Here is a tiny trained network, its code and every weight. The questions are about switching its units off for an input and a target symbol, where a switched-off unit gives its printed mean instead of its output.

import numpy as np


def w(rows, s, z=0):
    codes = np.array(rows[::2]) - 128.0
    scale = np.full(codes.shape[1], s)
    scale[-1] = z or s
    return codes * scale


def norm(h):
    return h / np.sqrt((h * h).mean(-1, keepdims=True) + 1e-5)


def f(y):
    return y / 2 * (1 + np.tanh(0.7978845608 * (y + 0.044715 * y**3)))


def softmax(a):
    e = np.exp(a - a.max(-1, keepdims=True))
    return e / e.sum(-1, keepdims=True)


def log_softmax(a):
    a = a - a.max(-1, keepdims=True)
    return a - np.log(np.exp(a).sum(-1, keepdims=True))


def net(x, mask):
    ids = ['βγεζλπφ'.index(c) for c in x.split()]
    T = len(ids)
    res = E[ids] + P[:T]
    r = norm(res)
    for j in range(3):
        rows = slice(3 * j, 3 * j + 3)
        q, k, v = (r @ M[0][rows].T for M in (Q, K, V))
        z = softmax(np.where(np.tri(T) > 0, q @ k.T / 3**0.5, -1e9)) @ v
        o = O[0][rows]
        res = res + np.where(mask[j], z, o[:, -1]) @ o[:, :-1]
    y = f(norm(res) @ A[0][:, :-1].T + A[0][:, -1])
    res = res + np.where(mask[3:11], y, B[0][:, -1]) @ B[0][:, :-1]
    return log_softmax(norm(res)[-1] @ U[:, :-1].T + U[:, -1])


Q, K, V, O, A, B = {}, {}, {}, {}, {}, {}
E = w([
[98,101,120,109,161],'β',
[112,127,99,95,138],'γ',
[99,136,81,145,61],'ε',
[255,132,129,40,140],'ζ',
[99,118,110,98,153],'λ',
[75,144,97,136,75],'π',
[80,129,134,91,152],'φ',
],0.025)
P = w([
[174,142,152,173,102],'0',
[125,60,154,17,82],'1',
[100,69,78,110,155],'2',
[99,40,105,59,115],'3',
[216,249,138,165,175],'4',
[132,155,58,176,216],'5',
[174,221,86,193,208],'6',
[155,129,155,43,110],'7',
[98,156,87,119,194],'8',
[136,111,104,112,150],'9',
],0.016)
Q[0] = w([
[121,67,133,56,97],'H0',
[46,123,93,174,105],'H0',
[114,107,108,104,175],'H0',
[43,112,88,157,171],'H1',
[118,14,130,2,95],'H1',
[209,140,204,113,161],'H1',
[120,172,145,170,128],'H2',
[66,124,120,155,61],'H2',
[172,138,120,71,122],'H2',
],0.021)
K[0] = w([
[143,201,143,181,160],'H0',
[103,147,5,84,181],'H0',
[170,106,113,164,137],'H0',
[81,120,63,145,163],'H1',
[185,234,139,194,179],'H1',
[222,134,177,72,108],'H1',
[116,76,134,115,95],'H2',
[115,145,100,201,58],'H2',
[177,156,134,109,129],'H2',
],0.024)
V[0] = w([
[234,119,73,129,116],'H0',
[66,164,68,67,206],'H0',
[84,202,168,87,68],'H0',
[182,209,79,7,132],'H1',
[88,112,220,118,186],'H1',
[49,196,163,84,145],'H1',
[152,146,115,147,59],'H2',
[119,159,227,117,111],'H2',
[163,146,176,62,222],'H2',
],0.014)
O[0] = w([
[138,215,90,202,160,118],'H0',
[219,122,74,57,117,254],'H0',
[99,109,149,52,171,134],'H0',
[192,155,46,183,134,221],'H1',
[47,60,58,153,100,85],'H1',
[114,66,9,66,147,168],'H1',
[170,44,105,153,135,121],'H2',
[99,156,133,175,176,81],'H2',
[18,132,198,121,138,153],'H2',
],0.012,0.0086)
A[0] = w([
[144,133,111,161,6,81],'N0',
[83,160,122,153,179,12],'N1',
[36,64,96,97,106,3],'N2',
[82,91,113,184,174,127],'N3',
[185,141,193,121,123,94],'N4',
[168,166,140,199,83,94],'N5',
[108,142,100,70,92,238],'N6',
[129,144,197,86,136,118],'N7',
],0.022,0.005)
B[0] = w([
[132,5,22,41,111,165],'N0',
[99,83,55,173,98,143],'N1',
[147,232,219,128,186,194],'N2',
[140,151,55,143,171,137],'N3',
[47,184,84,161,141,179],'N4',
[68,39,170,36,83,173],'N5',
[111,87,159,161,88,249],'N6',
[191,35,125,177,151,161],'N7',
],0.016,0.013)
U = w([
[125,152,207,175,26,255],'β',
[217,190,97,90,124,163],'γ',
[192,121,143,220,173,120],'ε',
[40,123,63,185,116,122],'ζ',
[76,74,77,59,40,88],'λ',
[207,45,147,81,156,132],'π',
[98,170,120,3,210,65],'φ',
],0.015,0.0053)

Each question gives the input, a string of symbols that net reads in full, and the target symbol t.
The units are the heads (3 rows each of Q, K, V and O) and the neurons (one row each of A and B). Each row of codes is followed by its name. A weight is (code - 128) times the scale printed after its matrix; where a second scale follows, it is the last column's (O, A, B and U).
mask holds one flag per unit, heads first, then neurons. A switched-off unit (its flag False) gives its mean, the last column of its rows in O or B, instead of its output. The means were averaged over made-up inputs and are rounded, as every weight is.
A unit's drop is (log p(t) with every unit on - log p(t) with that unit switched off) / (log p(t) with every unit on - log p(t) with every unit switched off).
The circuit of an input: a set's keep is (log p(t) with only the set's units on - log p(t) with every unit switched off) / (log p(t) with every unit on - log p(t) with every unit switched off). Starting from all 11 units, units are removed one at a time, each time the one whose removal leaves the highest keep (on an exact tie, the one counted first), for as long as the keep stays at least 0.8.
units of the circuit, in order: the units of the circuit, biggest drop first
unit that matters most: the unit with the biggest drop
top k neurons: the k neurons with the biggest drops, biggest first
which heads matter: for each layer, one digit per head in row order, 1 if its drop is at least 0.15 and else 0, layers parted by /
input φ λ λ, target φ: units of the circuit, in order -> N2, H1
input ζ φ ε φ π ζ ε φ π ζ, target β: unit that matters most -> H1
input ε φ φ ε φ β, target φ: units of the circuit, in order -> H1, N2
input β β γ, target β: units of the circuit, in order -> H1, N2
input π φ λ γ β ε β β, target β: units of the circuit, in order -> H2, N6, N0
input π φ γ, target π: which heads matter -> 010
input π λ φ β γ, target λ: units of the circuit, in order -> H1, H2, N6
input ζ γ ζ ζ φ ζ φ φ γ, target ζ: units of the circuit, in order -> H0, H2
input ε γ ζ ζ ε ζ β, target ζ: units of the circuit, in order -> H2, N1
input β γ φ φ ε γ π φ ζ, target λ: which heads matter -> 111
input π β λ λ π ζ, target ε: units of the circuit, in order -> H0, H1
input φ π λ φ φ β, target λ: which heads matter -> 111
input γ φ φ λ φ ε β φ, target φ: which heads matter -> 011
input ε γ ζ γ ε φ ζ, target ζ: units of the circuit, in order -> H0, H2, N1
input ε ζ ζ, target ζ: which heads matter -> 111
input γ φ ζ φ ε λ π, target λ: top 2 neurons -> N6, N7
input λ λ γ ζ ζ β φ, target ζ: units of the circuit, in order -> H2, N1
input π λ ζ ε ζ, target ε: units of the circuit, in order -> H0, N7, N4
input ζ φ φ φ γ, target φ: units of the circuit, in order -> H1, H0, H2, N2
input φ π φ λ π ε π φ, target π: top 2 neurons -> N7, N2
input ε β π λ ε π ζ π π, target γ: which heads matter -> 001
input γ π ε φ λ ζ ε λ γ φ, target ε: top 3 neurons -> N7, N5, N0
input φ ζ λ π ε ε, target π: units of the circuit, in order -> H2
input φ π φ γ ζ γ β, target γ: unit that matters most -> N5
input π γ γ β λ φ γ π ε γ, target γ: which heads matter -> 110
